Below are the code and all the weights of a small trained network. Each question names an input and a target symbol and asks about switching units off, where a switched-off unit gives its printed mean instead of its output.

import numpy as np


def w(rows, s, z=0):
    codes = np.array(rows[::2]) - 128.0
    scale = np.full(codes.shape[1], s)
    scale[-1] = z or s
    return codes * scale


def norm(h):
    return h / np.sqrt((h * h).mean(-1, keepdims=True) + 1e-5)


def f(y):
    return np.maximum(y, 0)


def softmax(a):
    e = np.exp(a - a.max(-1, keepdims=True))
    return e / e.sum(-1, keepdims=True)


def log_softmax(a):
    a = a - a.max(-1, keepdims=True)
    return a - np.log(np.exp(a).sum(-1, keepdims=True))


def net(x, mask):
    ids = ['αβγζηθλμξπτ'.index(c) for c in x.split()]
    T = len(ids)
    res = E[ids] + P[:T]
    u = 0
    for l in range(2):
        r = norm(res)
        for j in range(2):
            rows = slice(2 * j, 2 * j + 2)
            q, k, v = (r @ M[l][rows].T for M in (Q, K, V))
            z = softmax(np.where(np.tri(T) > 0, q @ k.T / 2**0.5, -1e9)) @ v
            o = O[l][rows]
            res = res + np.where(mask[u + j], z, o[:, -1]) @ o[:, :-1]
        u += 2
        y = f(norm(res) @ A[l][:, :-1].T + A[l][:, -1])
        res = res + np.where(mask[u : u + 16], y, B[l][:, -1]) @ B[l][:, :-1]
        u += 16
    return log_softmax(norm(res)[-1] @ U[:, :-1].T + U[:, -1])


Q, K, V, O, A, B = {}, {}, {}, {}, {}, {}
E = w([
[127,156,107,124,137,88],'α',
[75,100,95,106,127,75],'β',
[103,167,79,60,146,147],'γ',
[126,131,161,153,77,92],'ζ',
[140,183,133,139,75,112],'η',
[123,168,112,168,110,69],'θ',
[80,102,152,253,142,99],'λ',
[133,176,84,161,167,194],'μ',
[96,110,147,162,96,193],'ξ',
[118,163,220,155,179,87],'π',
[159,155,76,208,144,122],'τ',
],0.024)
P = w([
[204,35,115,82,23,99],'0',
[204,78,122,124,47,123],'1',
[190,107,129,150,44,135],'2',
[160,117,105,159,47,130],'3',
[138,131,107,173,44,131],'4',
[119,155,110,183,41,133],'5',
[99,168,106,185,43,139],'6',
[82,183,99,189,55,143],'7',
[63,202,100,190,58,145],'8',
[48,221,90,191,69,146],'9',
[27,238,90,187,84,147],'10',
[17,251,98,193,84,156],'11',
[14,253,103,196,79,157],'12',
],0.0067)
Q[0] = w([
[117,129,126,164,136,145],'L0H0',
[134,66,125,63,149,106],'L0H0',
[88,167,135,146,89,170],'L0H1',
[4,243,140,154,52,95],'L0H1',
],0.013)
K[0] = w([
[139,103,124,125,138,144],'L0H0',
[157,102,85,140,109,144],'L0H0',
[64,176,142,147,150,123],'L0H1',
[5,200,152,169,116,142],'L0H1',
],0.015)
V[0] = w([
[82,147,102,149,98,118],'L0H0',
[123,153,233,119,254,113],'L0H0',
[110,165,179,135,170,88],'L0H1',
[73,87,157,152,151,167],'L0H1',
],0.0085)
O[0] = w([
[210,59,83,72,109,145,208],'L0H0',
[106,131,209,118,254,109,2],'L0H0',
[249,95,158,73,200,94,149],'L0H1',
[92,117,185,89,161,126,79],'L0H1',
],0.0079,0.0064)
A[0] = w([
[249,128,57,108,100,254,217],'L0N0',
[145,229,228,137,44,110,100],'L0N1',
[151,36,111,219,106,71,140],'L0N2',
[149,61,134,99,177,145,40],'L0N3',
[226,177,194,168,162,130,136],'L0N4',
[103,188,158,89,84,20,162],'L0N5',
[104,48,176,152,224,225,147],'L0N6',
[8,137,232,69,245,106,32],'L0N7',
[127,100,228,133,254,125,129],'L0N8',
[154,171,92,87,93,41,175],'L0N9',
[141,65,144,124,75,134,12],'L0N10',
[76,113,1,107,29,159,177],'L0N11',
[183,119,78,163,167,148,145],'L0N12',
[126,116,82,190,216,206,191],'L0N13',
[129,98,191,103,61,183,108],'L0N14',
[125,202,142,180,116,158,254],'L0N15',
],0.0082,0.0041)
B[0] = w([
[81,102,118,37,62,157,203],'L0N0',
[178,117,56,160,166,159,175],'L0N1',
[154,99,114,48,127,114,180],'L0N2',
[152,105,108,110,89,157,128],'L0N3',
[111,113,130,101,142,42,144],'L0N4',
[179,147,113,148,77,178,179],'L0N5',
[192,83,29,89,132,70,135],'L0N6',
[115,179,207,84,104,220,139],'L0N7',
[146,129,138,1,117,143,143],'L0N8',
[203,96,150,114,126,114,195],'L0N9',
[137,76,154,140,141,142,135],'L0N10',
[179,156,196,81,87,181,251],'L0N11',
[98,111,158,156,59,104,147],'L0N12',
[99,184,179,142,61,64,144],'L0N13',
[149,154,173,112,85,163,143],'L0N14',
[164,106,111,98,66,110,193],'L0N15',
],0.0086,0.015)
Q[1] = w([
[165,117,130,119,6,86],'L1H0',
[169,132,172,120,141,122],'L1H0',
[100,153,96,161,206,109],'L1H1',
[113,65,59,162,185,147],'L1H1',
],0.016)
K[1] = w([
[132,248,51,134,74,58],'L1H0',
[90,204,183,82,164,100],'L1H0',
[152,88,76,64,95,157],'L1H1',
[148,86,89,127,64,171],'L1H1',
],0.014)
V[1] = w([
[122,141,117,56,77,172],'L1H0',
[187,77,85,142,96,176],'L1H0',
[178,245,138,106,163,196],'L1H1',
[121,66,43,125,85,184],'L1H1',
],0.012)
O[1] = w([
[99,147,126,127,222,148,247],'L1H0',
[127,77,148,162,203,136,233],'L1H0',
[144,31,116,70,88,114,122],'L1H1',
[92,163,134,163,120,5,181],'L1H1',
],0.015,0.013)
A[1] = w([
[124,168,127,132,66,142,103],'L1N0',
[128,133,125,95,138,72,49],'L1N1',
[139,99,176,134,131,106,107],'L1N2',
[143,142,105,124,106,167,119],'L1N3',
[74,196,110,132,102,90,113],'L1N4',
[119,112,132,145,85,52,151],'L1N5',
[72,45,94,138,99,191,78],'L1N6',
[130,134,106,84,127,75,89],'L1N7',
[122,80,133,161,205,169,115],'L1N8',
[64,51,163,135,135,117,74],'L1N9',
[81,110,104,147,95,81,51],'L1N10',
[88,249,159,251,225,136,2],'L1N11',
[119,98,120,88,157,175,110],'L1N12',
[151,82,166,69,139,139,180],'L1N13',
[66,61,140,114,187,81,70],'L1N14',
[33,153,134,84,104,161,99],'L1N15',
],0.017,0.0063)
B[1] = w([
[137,106,166,75,127,111,173],'L1N0',
[123,151,127,147,141,119,161],'L1N1',
[125,105,146,131,131,124,164],'L1N2',
[100,160,121,139,108,130,168],'L1N3',
[134,96,122,112,146,189,165],'L1N4',
[139,127,128,133,152,153,233],'L1N5',
[140,158,138,196,150,119,160],'L1N6',
[137,146,132,134,153,117,188],'L1N7',
[172,163,164,112,116,137,146],'L1N8',
[93,124,109,133,84,56,143],'L1N9',
[109,118,133,69,133,151,140],'L1N10',
[114,131,114,159,142,250,230],'L1N11',
[136,144,95,127,176,98,173],'L1N12',
[79,136,140,136,118,139,254],'L1N13',
[105,67,96,125,121,122,142],'L1N14',
[167,117,92,160,99,126,177],'L1N15',
],0.021,0.0098)
U = w([
[212,138,96,169,168,96,171],'α',
[92,168,120,217,63,92,192],'β',
[84,229,196,146,157,111,114],'γ',
[138,59,215,166,121,150,53],'ζ',
[106,141,126,86,136,144,128],'η',
[81,168,115,208,150,217,136],'θ',
[138,53,120,47,221,154,2],'λ',
[186,51,35,151,67,168,11],'μ',
[145,187,174,87,51,97,143],'ξ',
[67,60,81,143,152,98,243],'π',
[106,181,9,122,124,116,143],'τ',
],0.013,0.0033)

Each question gives the input, a string of symbols that net reads in full, and the target symbol t.
The units are the heads (2 rows each of Q, K, V and O) and the neurons (one row each of A and B). Each row of codes is followed by its name. A weight is (code - 128) times the scale printed after its matrix; where a second scale follows, it is the last column's (O, A, B and U).
mask holds one flag per unit, layer by layer, with each layer's heads first. A switched-off unit (its flag False) gives its mean, the last column of its rows in O or B, instead of its output. The means were averaged over made-up inputs and are rounded, as every weight is.
A unit's drop is (log p(t) with every unit on - log p(t) with that unit switched off) / (log p(t) with every unit on - log p(t) with every unit switched off).
The circuit of an input: a set's keep is (log p(t) with only the set's units on - log p(t) with every unit switched off) / (log p(t) with every unit on - log p(t) with every unit switched off). Starting from the 12 units with the biggest drops (on a tie, the unit counted first), units are removed one at a time, each time the one whose removal leaves the highest keep (on an exact tie, the one counted first), for as long as the keep stays at least 0.8.
circuit, biggest first: the units of the circuit, biggest drop first
top k neurons: the k neurons with the biggest drops, biggest first
k most important neurons of layer l: the k neurons of layer l with the biggest drops, biggest first
which heads matter: for each layer, one digit per head in row order, 1 if its drop is at least 0.15 and else 0, layers parted by /
input β γ μ λ π θ θ ζ θ β, target μ: circuit, biggest first	L0H0, L1H1, L1H0, L0N0
input θ θ θ γ π θ η η ζ, target α: which heads matter	11 / 00
input λ θ β, target θ: circuit, biggest first	L1H1
input μ θ θ π π η η π η, target λ: which heads matter	10 / 01
input θ γ θ μ λ α ζ θ ξ ζ π γ, target λ: which heads matter	01 / 01
input θ ζ η ζ, target ζ: which heads matter	00 / 11
input θ ξ ζ α θ π ζ η θ θ, target μ: 2 most important neurons of layer 0	L0N0, L0N11
input π η γ π θ θ β θ α θ π ζ, target λ: 2 most important neurons of layer 1	L1N12, L1N11
input β ζ π τ μ, target ξ: 3 most important neurons of layer 0	L0N13, L0N1, L0N12
input ξ θ τ β θ θ θ γ θ β, target π: 2 most important neurons of layer 1	L1N14, L1N11
input ζ μ η ξ θ θ π θ α γ η θ η, target μ: circuit, biggest first	L1H1, L1N11, L0N1
input β θ θ θ η μ τ θ γ π λ, target λ: 3 most important neurons of layer 0	L0N6, L0N8, L0N2
input μ θ θ η θ τ, target λ: 2 most important neurons of layer 1	L1N10, L1N11
input π γ λ, target λ: circuit, biggest first	L0H0, L1H1
input η β α, target γ: top 2 neurons	L0N11, L1N11
input θ μ η ζ μ η γ θ β β η γ, target τ: 2 most important neurons of layer 1	L1N15, L1N11
input θ μ ζ β θ θ ζ π μ, target λ: top 2 neurons	L0N8, L0N6
input λ π θ λ θ ζ β η μ θ ζ, target τ: 3 most important neurons of layer 0	L0N13, L0N6, L0N11
input ζ ξ ζ μ λ π τ μ μ ζ η, target τ: top neuron	L0N13
input α μ θ ξ π θ μ, target λ: most important neuron of layer 1	L1N12
input θ θ β, target π: which heads matter	00 / 10
input θ θ θ π θ ζ μ β τ η θ, target ξ: which heads matter	10 / 11
input η τ η θ ζ θ α μ, target μ: top 3 neurons	L1N15, L0N0, L0N13
input θ ξ θ ζ λ η μ μ π β, target λ: which heads matter	00 / 01
input ζ τ μ τ, target λ: which heads matter	00 / 01
input θ θ μ β ξ η π α, target λ: which heads matter	01 / 01
